Below is a small trained network, with its code and all its weights. Each question gives an input and a target symbol and asks what happens when units are switched off, that is, made to give their printed mean instead of their output.

import numpy as np


def w(rows, s, z=0):
    codes = np.array(rows[::2]) - 128.0
    scale = np.full(codes.shape[1], s)
    scale[-1] = z or s
    return codes * scale


def f(y):
    return np.maximum(y, 0)


def softmax(a):
    e = np.exp(a - a.max(-1, keepdims=True))
    return e / e.sum(-1, keepdims=True)


def log_softmax(a):
    a = a - a.max(-1, keepdims=True)
    return a - np.log(np.exp(a).sum(-1, keepdims=True))


def net(x, mask):
    ids = ['αβγεζηθλμξστφψω'.index(c) for c in x.split()]
    T = len(ids)
    res = E[ids] + P[:T]
    u = 0
    for l in range(3):
        q, k, v = (res @ M[l].T for M in (Q, K, V))
        z = softmax(np.where(np.tri(T) > 0, q @ k.T / 2**0.5, -1e9)) @ v
        res = res + np.where(mask[u], z, O[l][:, -1]) @ O[l][:, :-1]
        u += 1
        y = f(res @ A[l][:, :-1].T + A[l][:, -1])
        res = res + np.where(mask[u : u + 8], y, B[l][:, -1]) @ B[l][:, :-1]
        u += 8
    return log_softmax(res[-1] @ U[:, :-1].T + U[:, -1])


Q, K, V, O, A, B = {}, {}, {}, {}, {}, {}
E = w([
[96,112,137,147,179,138,125,40,120,89],'α',
[124,184,113,73,110,124,147,125,88,156],'β',
[141,177,136,167,136,142,138,167,89,71],'γ',
[175,78,233,142,116,92,75,77,149,120],'ε',
[149,146,149,50,63,147,102,148,188,157],'ζ',
[112,107,69,137,103,99,89,85,179,120],'η',
[166,100,187,145,177,130,66,138,120,137],'θ',
[112,186,61,176,52,104,61,130,142,114],'λ',
[134,141,143,106,114,114,145,129,97,138],'μ',
[160,159,100,103,178,62,79,56,73,101],'ξ',
[159,108,96,176,192,113,111,70,130,166],'σ',
[151,109,44,122,200,114,149,152,123,74],'τ',
[165,82,145,155,154,97,125,94,121,2],'φ',
[162,133,164,160,38,146,138,168,129,128],'ψ',
[91,127,206,51,125,89,118,105,100,160],'ω',
],0.025)
P = w([
[132,187,87,184,78,167,86,94,88,230],'0',
[131,181,97,181,158,175,108,77,180,142],'1',
[185,213,104,98,191,120,99,144,226,105],'2',
[55,166,178,165,194,102,156,137,79,89],'3',
[121,225,189,86,181,98,136,192,158,116],'4',
[222,228,137,60,170,71,135,166,103,126],'5',
[119,163,131,127,150,78,149,150,43,103],'6',
[201,217,111,116,178,26,135,128,67,101],'7',
[253,79,33,24,103,111,92,199,168,75],'8',
[220,148,56,61,197,64,115,124,71,186],'9',
],0.0054)
Q[0] = w([
[204,98,69,253,181,133,129,198,104,161],'L0H1',
[143,17,147,146,83,180,163,143,112,164],'L0H1',
],0.0057)
K[0] = w([
[143,43,67,162,126,38,26,172,112,145],'L0H1',
[87,79,93,83,44,116,144,2,199,213],'L0H1',
],0.0049)
V[0] = w([
[166,254,108,154,162,84,122,149,105,82],'L0H1',
[188,225,157,79,124,113,215,96,158,45],'L0H1',
],0.0065)
O[0] = w([
[161,99,74,142,5,240,120,158,33,109,254],'L0H1',
[109,36,139,96,85,113,144,67,204,111,180],'L0H1',
],0.014,0.005)
A[0] = w([
[154,162,131,177,107,118,85,166,63,186,238],'L0N1',
[133,173,87,190,136,164,144,138,89,88,206],'L0N2',
[109,98,153,124,133,96,205,117,120,150,35],'L0N3',
[159,118,177,128,100,132,63,2,132,115,105],'L0N4',
[80,144,123,183,77,96,115,153,130,229,90],'L0N5',
[176,134,133,178,42,171,72,67,165,145,250],'L0N6',
[141,148,141,135,128,83,200,120,183,77,59],'L0N7',
[174,122,158,151,110,61,121,86,166,52,99],'L0N8',
],0.0078,0.0022)
B[0] = w([
[106,49,101,140,117,172,105,90,186,103,211],'L0N1',
[144,62,119,60,137,90,87,163,126,156,206],'L0N2',
[163,71,91,141,119,116,148,43,255,130,136],'L0N3',
[56,76,166,87,154,138,197,138,166,156,217],'L0N4',
[183,145,101,153,206,86,123,94,199,81,143],'L0N5',
[64,97,182,135,170,100,138,152,97,146,245],'L0N6',
[139,160,175,201,143,150,76,137,126,131,136],'L0N7',
[151,97,90,135,129,175,212,177,81,167,168],'L0N8',
],0.0087,0.011)
Q[1] = w([
[25,146,137,23,131,195,128,146,101,21],'L1H1',
[77,2,97,26,169,103,118,130,212,85],'L1H1',
],0.0043)
K[1] = w([
[136,153,160,145,139,135,137,187,79,102],'L1H1',
[212,178,150,134,91,155,250,144,2,192],'L1H1',
],0.0059)
V[1] = w([
[76,177,163,2,140,194,89,158,182,180],'L1H1',
[143,208,80,98,98,191,169,55,94,97],'L1H1',
],0.0044)
O[1] = w([
[7,254,138,167,159,144,5,156,92,156,125],'L1H1',
[140,134,17,53,234,246,201,218,184,148,2],'L1H1',
],0.0086,0.0049)
A[1] = w([
[112,110,81,202,88,37,179,189,116,95,160],'L1N1',
[129,172,137,14,108,144,176,83,141,141,229],'L1N2',
[90,129,41,73,153,139,116,161,81,89,22],'L1N3',
[183,165,82,135,36,140,168,74,33,96,214],'L1N4',
[131,156,122,163,93,146,32,81,121,141,186],'L1N5',
[133,158,92,94,214,82,164,88,53,21,16],'L1N6',
[114,173,79,38,110,1,75,175,109,130,252],'L1N7',
[105,105,59,174,131,117,180,148,132,195,166],'L1N8',
],0.0072,0.0032)
B[1] = w([
[123,129,209,131,171,183,119,87,167,62,220],'L1N1',
[59,148,107,195,115,165,121,96,171,27,239],'L1N2',
[133,95,160,143,102,161,82,3,116,185,191],'L1N3',
[89,161,85,163,193,73,100,153,164,116,254],'L1N4',
[173,112,117,118,94,137,163,195,228,120,243],'L1N5',
[95,100,159,109,95,104,221,48,170,201,159],'L1N6',
[13,137,124,129,176,88,93,99,159,112,232],'L1N7',
[121,177,140,155,67,162,55,115,171,37,173],'L1N8',
],0.0076,0.0059)
Q[2] = w([
[151,134,242,83,187,160,117,62,125,55],'L2H1',
[178,189,112,126,106,116,105,253,102,131],'L2H1',
],0.0048)
K[2] = w([
[148,64,161,105,254,117,136,120,116,131],'L2H1',
[120,173,90,221,70,136,145,18,151,120],'L2H1',
],0.0062)
V[2] = w([
[61,100,1,108,116,28,227,84,145,175],'L2H1',
[119,74,170,54,179,147,104,176,117,154],'L2H1',
],0.0053)
O[2] = w([
[100,180,198,224,121,153,132,46,92,147,19],'L2H1',
[142,136,130,208,121,77,117,254,139,176,255],'L2H1',
],0.0094,0.0062)
A[2] = w([
[35,161,167,127,174,174,162,183,142,172,181],'L2N1',
[11,198,3,97,124,181,160,85,123,87,221],'L2N2',
[79,94,200,74,84,139,80,140,157,104,123],'L2N3',
[60,147,112,214,112,101,126,105,207,108,252],'L2N4',
[150,105,204,138,114,165,86,184,36,142,147],'L2N5',
[247,52,61,150,102,132,53,138,134,56,28],'L2N6',
[141,225,120,169,164,155,103,215,23,28,164],'L2N7',
[183,86,191,66,132,135,238,154,90,213,56],'L2N8',
],0.0059,0.0024)
B[2] = w([
[147,102,108,93,124,191,86,99,113,151,171],'L2N1',
[98,52,149,216,49,117,93,89,204,107,178],'L2N2',
[107,211,56,118,160,124,158,128,70,149,250],'L2N3',
[167,84,192,58,145,123,123,206,141,144,221],'L2N4',
[106,134,93,113,134,144,106,22,130,171,183],'L2N5',
[114,254,178,214,139,69,179,88,75,38,229],'L2N6',
[168,91,88,88,169,157,112,138,69,52,135],'L2N7',
[109,152,124,141,99,46,50,166,129,103,158],'L2N8',
],0.0086,0.013)
U = w([
[158,93,204,148,169,181,139,82,112,122,114],'α',
[158,105,110,135,186,171,113,140,93,122,171],'β',
[127,100,140,136,127,28,145,184,79,183,82],'γ',
[128,160,152,161,138,112,150,169,167,171,70],'ε',
[150,130,128,145,126,110,117,137,118,140,50],'ζ',
[94,188,196,135,164,111,174,43,163,130,4],'η',
[152,184,131,186,113,90,128,174,122,118,46],'θ',
[100,137,74,61,104,143,132,119,19,34,157],'λ',
[99,117,19,90,198,65,177,185,139,113,238],'μ',
[108,117,109,173,119,126,147,70,70,163,55],'ξ',
[202,150,181,160,92,151,119,10,144,87,85],'σ',
[86,97,75,173,86,156,141,108,176,101,198],'τ',
[222,65,178,119,55,112,101,103,95,114,148],'φ',
[140,100,150,118,111,69,255,141,130,84,146],'ψ',
[205,91,186,145,141,153,78,135,146,123,201],'ω',
],0.0073,0.0037)

Each question gives the input, a string of symbols that net reads in full, and the target symbol t.
The units are the heads (2 rows each of Q, K, V and O) and the neurons (one row each of A and B). Each row of codes is followed by its name. A weight is (code - 128) times the scale printed after its matrix; where a second scale follows, it is the last column's (O, A, B and U).
mask holds one flag per unit, layer by layer, with each layer's heads first. A switched-off unit (its flag False) gives its mean, the last column of its rows in O or B, instead of its output. The means were averaged over made-up inputs and are rounded, as every weight is.
A unit's drop is (log p(t) with every unit on - log p(t) with that unit switched off) / (log p(t) with every unit on - log p(t) with every unit switched off).
The circuit of an input: a set's keep is (log p(t) with only the set's units on - log p(t) with every unit switched off) / (log p(t) with every unit on - log p(t) with every unit switched off). Starting from the 12 units with the biggest drops (on a tie, the unit counted first), units are removed one at a time, each time the one whose removal leaves the highest keep (on an exact tie, the one counted first), for as long as the keep stays at least 0.8.
circuit, biggest first: the units of the circuit, biggest drop first
most important unit: the unit with the biggest drop
k most important neurons: the k neurons with the biggest drops, biggest first
k most important neurons of layer l: the k neurons of layer l with the biggest drops, biggest first
input θ μ θ τ α, target μ: 2 most important neurons of layer 1 -> L1N3; L1N6
input σ ε ξ γ ζ, target λ: circuit, biggest first -> L0H1; L2N3; L2N2
input τ β ζ, target τ: circuit, biggest first -> L1N2; L1H1; L2N2
input ε ζ ω α γ ω, target λ: circuit, biggest first -> L0H1; L2N3
input η θ ω ζ, target μ: circuit, biggest first -> L0H1; L2H1; L1N2
input μ τ α σ λ τ, target σ: circuit, biggest first -> L1N3; L0N6; L2H1
input φ φ α β θ φ ω, target ψ: circuit, biggest first -> L0N8; L1H1; L0H1
input σ ω μ ψ ξ σ β ζ, target τ: 2 most important neurons -> L1N2; L2N2
input ω β μ, target τ: 2 most important neurons -> L2N2; L0N6
input ζ θ ξ θ ω θ λ, target μ: 3 most important neurons -> L1N7; L0N2; L0N6
input φ σ φ τ, target ψ: circuit, biggest first -> L1H1; L0N8; L2N6
input ξ θ θ θ ω β, target τ: circuit, biggest first -> L2N2; L0N6; L1N2
input μ γ μ, target λ: circuit, biggest first -> L0H1; L2N2
input ψ σ γ β, target τ: 2 most important neurons of layer 1 -> L1N4; L1N2
input θ σ θ μ, target μ: circuit, biggest first -> L2H1; L0H1
input φ ζ γ, target λ: circuit, biggest first -> L0N4; L2N7
input β θ ξ α η, target μ: 3 most important neurons -> L1N3; L1N2; L0N6
input ε ξ ε ξ, target γ: 2 most important neurons -> L0N4; L0N8
input φ τ τ ω, target ψ: most important unit -> L1H1
input β ζ φ μ θ ε α, target γ: most important unit -> L0N8
input σ θ β ζ θ ξ φ τ, target ψ: most important unit -> L0N8
input ω γ ζ σ θ ε ψ ζ, target γ: 4 most important neurons of layer 0 -> L0N6; L0N8; L0N4; L0N1
input γ μ λ, target λ: circuit, biggest first -> L0H1; L0N6; L2N3; L0N2
input ζ ψ θ θ, target θ: 2 most important neurons -> L2N6; L0N6
input β γ φ γ θ φ η, target ψ: 2 most important neurons of layer 0 -> L0N8; L0N1
